Below are the code and all the weights of a small trained network. Each question names an input and a class and asks about switching units off, where a switched-off unit gives its printed mean instead of its output.

import numpy as np


def w(rows, s, z=0):
    codes = np.array(rows[::2]) - 128.0
    scale = np.full(codes.shape[1], s)
    scale[-1] = z or s
    return codes * scale


def norm(h):
    return h / np.sqrt((h * h).mean(-1, keepdims=True) + 1e-5)


def f(y):
    return np.maximum(y, 0)


def log_softmax(a):
    a = a - a.max(-1, keepdims=True)
    return a - np.log(np.exp(a).sum(-1, keepdims=True))


def net(x, mask):
    res = np.array(x, float).reshape(1, 5) / 4 @ E
    u = 0
    for l in range(4):
        y = f(norm(res) @ A[l][:, :-1].T + A[l][:, -1])
        res = res + np.where(mask[u : u + 3], y, B[l][:, -1]) @ B[l][:, :-1]
        u += 3
    return log_softmax(norm(res)[-1] @ U[:, :-1].T + U[:, -1])


A, B = {}, {}
E = w([
[97,15,88,104,166,156],'x0',
[149,139,213,155,154,50],'x1',
[78,103,143,180,111,148],'x2',
[106,129,77,193,142,128],'x3',
[132,94,117,71,122,2],'x4',
],0.0087)
A[0] = w([
[75,95,147,202,106,135,179],'0.n1',
[57,171,118,132,87,134,254],'0.n2',
[84,137,254,159,150,99,41],'0.n3',
],0.0084,0.0028)
B[0] = w([
[180,172,115,72,212,79,253],'0.n1',
[245,179,157,86,145,101,249],'0.n2',
[3,138,113,158,90,121,250],'0.n3',
],0.011,0.0036)
A[1] = w([
[210,87,219,107,58,107,2],'1.n1',
[201,51,225,187,109,176,48],'1.n2',
[45,156,101,254,122,100,33],'1.n3',
],0.0082,0.00034)
B[1] = w([
[2,127,85,82,62,182,230],'1.n1',
[94,111,71,252,170,110,157],'1.n2',
[154,213,162,22,195,59,254],'1.n3',
],0.011,0.0028)
A[2] = w([
[246,187,33,110,92,53,129],'2.n1',
[240,202,71,197,164,120,74],'2.n2',
[2,254,145,140,246,157,253],'2.n3',
],0.0054,0.0036)
B[2] = w([
[69,157,118,86,229,175,197],'2.n1',
[115,113,40,244,191,143,172],'2.n2',
[204,89,214,148,92,109,255],'2.n3',
],0.011,0.0075)
A[3] = w([
[113,116,82,220,145,254,55],'3.n1',
[209,168,223,134,157,85,140],'3.n2',
[34,129,28,160,127,176,2],'3.n3',
],0.0064,0.0028)
B[3] = w([
[148,119,125,180,2,92,191],'3.n1',
[162,81,155,165,207,95,254],'3.n2',
[89,200,164,107,174,36,152],'3.n3',
],0.01,0.0054)
U = w([
[87,5,38,45,142,84,136],'0',
[117,160,92,68,79,204,122],'1',
[58,176,172,174,21,118,65],'2',
[246,111,78,222,22,235,103],'3',
[180,151,228,133,157,47,164],'4',
[136,184,70,187,182,136,163],'5',
[188,38,147,227,127,185,162],'6',
[125,101,157,174,77,175,1],'7',
],0.013,0.0093)

Each question gives the input, the list of numbers given to net, and the class t.
The units are the neurons (one row each of A and B). Each row of codes is followed by its name. A weight is (code - 128) times the scale printed after its matrix; where a second scale follows, it is the last column's (A, B and U).
mask holds one flag per neuron, layer by layer. A switched-off neuron (its flag False) gives its mean, the last column of its row in B, instead of its output. The means were averaged over made-up inputs and are rounded, as every weight is.
A unit's drop is (log p(t) with every unit on - log p(t) with that unit switched off) / (log p(t) with every unit on - log p(t) with every unit switched off).
The circuit of an input: a set's keep is (log p(t) with only the set's units on - log p(t) with every unit switched off) / (log p(t) with every unit on - log p(t) with every unit switched off). Starting from all 12 units, units are removed one at a time, each time the one whose removal leaves the highest keep (on an exact tie, the one counted first), for as long as the keep stays at least 0.8.
units of the circuit, in order: the units of the circuit, biggest drop first
most important unit: the unit with the biggest drop
top k neurons: the k neurons with the biggest drops, biggest first
top k neurons in layer l: the k neurons of layer l with the biggest drops, biggest first
input [1,-8,6,6,6], class 5: most important unit -> 0.n2
input [7,-4,-1,8,-8], class 3: top 3 neurons -> 3.n1, 3.n2, 2.n1
input [2,-2,-5,-1,0], class 0: top 2 neurons -> 2.n3, 0.n2
input [3,-2,-2,-4,-7], class 3: top 2 neurons -> 3.n1, 1.n3
input [5,7,1,1,7], class 0: units of the circuit, in order -> 2.n3, 1.n3
input [1,-3,-6,2,-4], class 3: top 2 neurons -> 3.n1, 0.n1
input [7,-5,8,-5,-5], class 3: top 2 neurons -> 3.n1, 3.n2
input [4,2,-5,1,-7], class 3: units of the circuit, in order -> 3.n1, 1.n3
input [-5,-6,1,-3,-2], class 1: top 3 neurons -> 0.n2, 1.n1, 0.n1
input [2,1,-3,4,3], class 0: top 2 neurons -> 0.n3, 2.n3
input [-1,0,1,-5,1], class 2: top 2 neurons -> 0.n1, 1.n1
input [2,-2,-2,-4,-3], class 3: units of the circuit, in order -> 1.n3, 0.n1, 3.n1
input [-3,-5,7,-4,0], class 1: units of the circuit, in order -> 0.n2, 1.n1
input [-7,-2,3,-4,-7], class 6: top 3 neurons -> 2.n3, 3.n2, 1.n2
input [-7,-1,-1,7,4], class 5: top 4 neurons -> 0.n3, 0.n2, 2.n2, 2.n1
input [-6,-2,4,-6,-6], class 6: top neuron -> 2.n3
input [-6,-2,-8,-6,-7], class 3: top 2 neurons in layer 1 -> 1.n3, 1.n2
input [-3,-5,7,-1,3], class 1: top 2 neurons in layer 0 -> 0.n2, 0.n3
input [2,-6,6,4,-6], class 3: top 2 neurons in layer 3 -> 3.n1, 3.n2
input [-5,4,3,7,-8], class 4: units of the circuit, in order -> 1.n3
input [-1,2,-4,-8,-1], class 2: top 2 neurons in layer 1 -> 1.n1, 1.n3
